Below is a small trained network, with its code and all its weights. Each question gives an input and a target symbol and asks what happens when units are switched off, that is, made to give their printed mean instead of their output.

import numpy as np


def w(rows, s, z=0):
    codes = np.array(rows[::2]) - 128.0
    scale = np.full(codes.shape[1], s)
    scale[-1] = z or s
    return codes * scale


def f(y):
    return np.maximum(y, 0)


def softmax(a):
    e = np.exp(a - a.max(-1, keepdims=True))
    return e / e.sum(-1, keepdims=True)


def log_softmax(a):
    a = a - a.max(-1, keepdims=True)
    return a - np.log(np.exp(a).sum(-1, keepdims=True))


def net(x, mask):
    ids = ['ΔΘΛΣεζπτ'.index(c) for c in x.split()]
    T = len(ids)
    res = E[ids] + P[:T]
    r = res
    for j in range(3):
        rows = slice(2 * j, 2 * j + 2)
        q, k, v = (r @ M[0][rows].T for M in (Q, K, V))
        z = softmax(np.where(np.tri(T) > 0, q @ k.T / 2**0.5, -1e9)) @ v
        o = O[0][rows]
        res = res + np.where(mask[j], z, o[:, -1]) @ o[:, :-1]
    y = f(res @ A[0][:, :-1].T + A[0][:, -1])
    res = res + np.where(mask[3:15], y, B[0][:, -1]) @ B[0][:, :-1]
    return log_softmax(res[-1] @ U[:, :-1].T + U[:, -1])


Q, K, V, O, A, B = {}, {}, {}, {}, {}, {}
E = w([
[173,152,143,119,158,135,186,141,133,126],'Δ',
[186,168,187,143,174,126,181,156,103,88],'Θ',
[170,167,120,185,124,109,173,135,131,156],'Λ',
[143,156,139,98,131,138,162,137,171,189],'Σ',
[58,117,5,113,180,147,138,166,110,171],'ε',
[94,205,118,145,81,128,147,117,47,184],'ζ',
[105,149,197,112,118,133,95,205,149,163],'π',
[105,178,227,166,168,160,179,122,148,134],'τ',
],0.022)
P = w([
[187,41,74,13,20,177,202,253,105,86],'0',
[151,188,195,85,92,53,199,104,114,172],'1',
[145,171,186,123,93,67,181,104,130,188],'2',
[83,182,109,126,47,88,198,70,150,182],'3',
[122,202,169,120,115,107,153,102,133,162],'4',
[112,200,163,131,130,123,145,101,138,160],'5',
[67,210,108,148,96,135,141,82,156,157],'6',
[57,204,98,142,118,152,137,84,160,162],'7',
[81,201,135,152,173,157,105,107,149,180],'8',
[55,227,110,182,153,169,88,99,152,158],'9',
[68,210,124,160,207,182,86,110,163,172],'10',
[70,208,133,151,254,191,81,110,151,177],'11',
],0.0076)
Q[0] = w([
[137,30,85,120,107,103,65,71,137,68],'head 1',
[144,241,151,139,166,147,189,153,165,169],'head 1',
[139,119,105,152,146,115,146,123,126,72],'head 2',
[100,2,144,111,103,111,39,138,159,69],'head 2',
[125,127,131,130,129,125,115,121,129,125],'head 3',
[129,117,126,126,125,117,114,107,132,114],'head 3',
],0.044)
K[0] = w([
[242,126,154,81,24,63,137,139,107,137],'head 1',
[98,139,71,138,206,116,27,126,95,122],'head 1',
[254,192,73,131,105,162,82,84,167,152],'head 2',
[197,98,202,106,4,70,228,143,90,105],'head 2',
[109,147,153,139,141,129,156,95,142,141],'head 3',
[85,181,199,139,148,126,146,40,161,170],'head 3',
],0.019)
V[0] = w([
[110,130,177,164,109,231,195,136,91,126],'head 1',
[210,132,104,123,158,141,181,110,199,105],'head 1',
[155,168,148,100,87,159,85,125,184,210],'head 2',
[41,101,184,135,111,118,156,204,136,103],'head 2',
[190,144,192,142,51,171,122,104,128,108],'head 3',
[139,177,94,253,137,110,150,122,58,131],'head 3',
],0.025)
O[0] = w([
[154,187,161,110,174,174,160,15,123,185,222],'head 1',
[147,56,90,140,48,211,113,114,194,89,7],'head 1',
[235,37,159,106,180,53,156,142,186,174,179],'head 2',
[5,130,157,85,177,115,57,135,173,185,175],'head 2',
[117,226,51,176,60,55,124,153,191,43,109],'head 3',
[43,49,176,166,141,106,247,175,157,2,128],'head 3',
],0.01,0.015)
A[0] = w([
[174,107,80,222,140,168,76,2,66,24,86],'neuron 1',
[117,105,147,125,190,125,84,86,81,160,103],'neuron 2',
[114,184,215,201,101,124,81,148,66,149,120],'neuron 3',
[132,3,162,176,95,165,58,64,71,110,17],'neuron 4',
[67,79,159,101,113,104,169,118,104,77,96],'neuron 5',
[159,129,142,94,95,25,211,218,74,206,192],'neuron 6',
[83,128,140,169,164,50,169,97,147,137,196],'neuron 7',
[187,176,104,144,158,148,113,135,135,220,254],'neuron 8',
[58,144,132,150,73,133,126,184,143,3,147],'neuron 9',
[141,103,154,62,118,88,220,134,162,178,152],'neuron 10',
[149,220,72,107,159,81,78,107,156,89,77],'neuron 11',
[90,174,108,196,68,127,102,201,156,42,85],'neuron 12',
],0.0084,0.0044)
B[0] = w([
[56,154,175,142,121,68,69,130,124,94,137],'neuron 1',
[158,96,150,117,43,144,117,112,170,70,217],'neuron 2',
[157,105,72,97,161,139,141,125,164,139,194],'neuron 3',
[138,224,88,164,173,30,165,112,183,191,156],'neuron 4',
[174,169,107,155,121,92,133,98,118,140,174],'neuron 5',
[88,104,108,153,185,151,73,127,94,42,242],'neuron 6',
[165,88,152,81,76,156,143,145,189,144,223],'neuron 7',
[80,144,146,136,114,119,192,171,148,70,254],'neuron 8',
[142,127,144,211,64,131,92,166,101,187,164],'neuron 9',
[113,175,57,133,109,132,87,132,53,200,210],'neuron 10',
[160,53,125,145,163,122,118,118,89,202,201],'neuron 11',
[128,116,149,4,187,91,153,78,152,115,156],'neuron 12',
],0.011,0.038)
U = w([
[193,123,86,168,120,159,112,159,154,105,50],'Δ',
[102,47,191,226,142,190,132,136,98,124,236],'Θ',
[77,156,109,119,204,96,203,123,122,28,164],'Λ',
[107,145,158,155,113,23,181,149,165,32,44],'Σ',
[127,131,128,128,126,185,105,124,169,1,252],'ε',
[137,123,169,216,163,95,59,39,139,100,20],'ζ',
[139,41,168,129,164,106,76,107,154,89,143],'π',
[101,104,167,136,154,158,196,127,161,117,108],'τ',
],0.004,0.003)

Each question gives the input, a string of symbols that net reads in full, and the target symbol t.
The units are the heads (2 rows each of Q, K, V and O) and the neurons (one row each of A and B). Each row of codes is followed by its name. A weight is (code - 128) times the scale printed after its matrix; where a second scale follows, it is the last column's (O, A, B and U).
mask holds one flag per unit, heads first, then neurons. A switched-off unit (its flag False) gives its mean, the last column of its rows in O or B, instead of its output. The means were averaged over made-up inputs and are rounded, as every weight is.
A unit's drop is (log p(t) with every unit on - log p(t) with that unit switched off) / (log p(t) with every unit on - log p(t) with every unit switched off).
The circuit of an input: a set's keep is (log p(t) with only the set's units on - log p(t) with every unit switched off) / (log p(t) with every unit on - log p(t) with every unit switched off). Starting from the 12 units with the biggest drops (on a tie, the unit counted first), units are removed one at a time, each time the one whose removal leaves the highest keep (on an exact tie, the one counted first), for as long as the keep stays at least 0.8.
circuit, biggest first: the units of the circuit, biggest drop first
most important unit: the unit with the biggest drop
top k neurons: the k neurons with the biggest drops, biggest first
which heads matter: for each layer, one digit per head in row order, 1 if its drop is at least 0.15 and else 0, layers parted by /
input π ζ Δ, target π: top 3 neurons => [neuron 11; neuron 2; neuron 6]
input π Θ ζ Θ Δ ε ζ Δ Σ τ τ Δ, target Δ: most important unit => head 3
input ε τ π ζ π ζ ζ ε Δ τ ε, target τ: circuit, biggest first => [neuron 4; head 3]
input Λ Δ ε, target Σ: circuit, biggest first => [head 3; head 1]
input τ π ζ τ ζ Θ ζ ζ Λ ε, target ζ: which heads matter => 001
input Θ ζ ζ Σ, target Λ: top 2 neurons => [neuron 6; neuron 8]
input Δ τ Λ ζ ε τ Λ ζ Λ Λ Λ, target Λ: which heads matter => 111
input Σ Σ Δ ε Λ ζ ζ Δ, target ε: which heads matter => 001
input Σ ζ τ Σ ζ ζ π π Λ ζ ε, target ε: top 2 neurons => [neuron 2; neuron 11]
input Λ Δ Λ Σ ζ ζ Σ Σ π τ ζ Λ, target τ: circuit, biggest first => [head 1; neuron 6]
input τ ζ τ ζ ζ ε Λ ζ Σ, target ζ: top 3 neurons => [neuron 4; neuron 8; neuron 7]
input Σ Σ Δ ε Λ ζ ζ ζ Λ τ, target ε: top 2 neurons => [neuron 11; neuron 2]
input ε π ζ, target τ: circuit, biggest first => [neuron 4; head 3; head 2; neuron 6]
input ζ ζ τ π ε, target Θ: circuit, biggest first => [head 3; head 1; head 2; neuron 9]
input ε Λ ζ ζ π ζ π, target τ: top 2 neurons => [neuron 4; neuron 6]
input Σ Λ Θ ε Δ, target ε: top 3 neurons => [neuron 11; neuron 2; neuron 4]
input ζ ε Θ ε Λ ε, target Θ: most important unit => neuron 8
input ζ ζ Λ Δ, target Λ: which heads matter => 100
input τ τ Δ ζ, target τ: which heads matter => 110
input Δ τ π, target τ: circuit, biggest first => [head 1; neuron 6]
input τ ε Δ Δ Θ Θ, target ζ: which heads matter => 101
input π ζ Σ Λ Δ ε Λ Λ, target Δ: top 2 neurons => [neuron 11; neuron 3]
input Σ Δ ζ ζ ζ ζ ζ ζ π π Σ, target π: which heads matter => 110
input Θ Δ ζ τ ζ ζ ζ Θ ε ζ τ, target π: which heads matter => 101
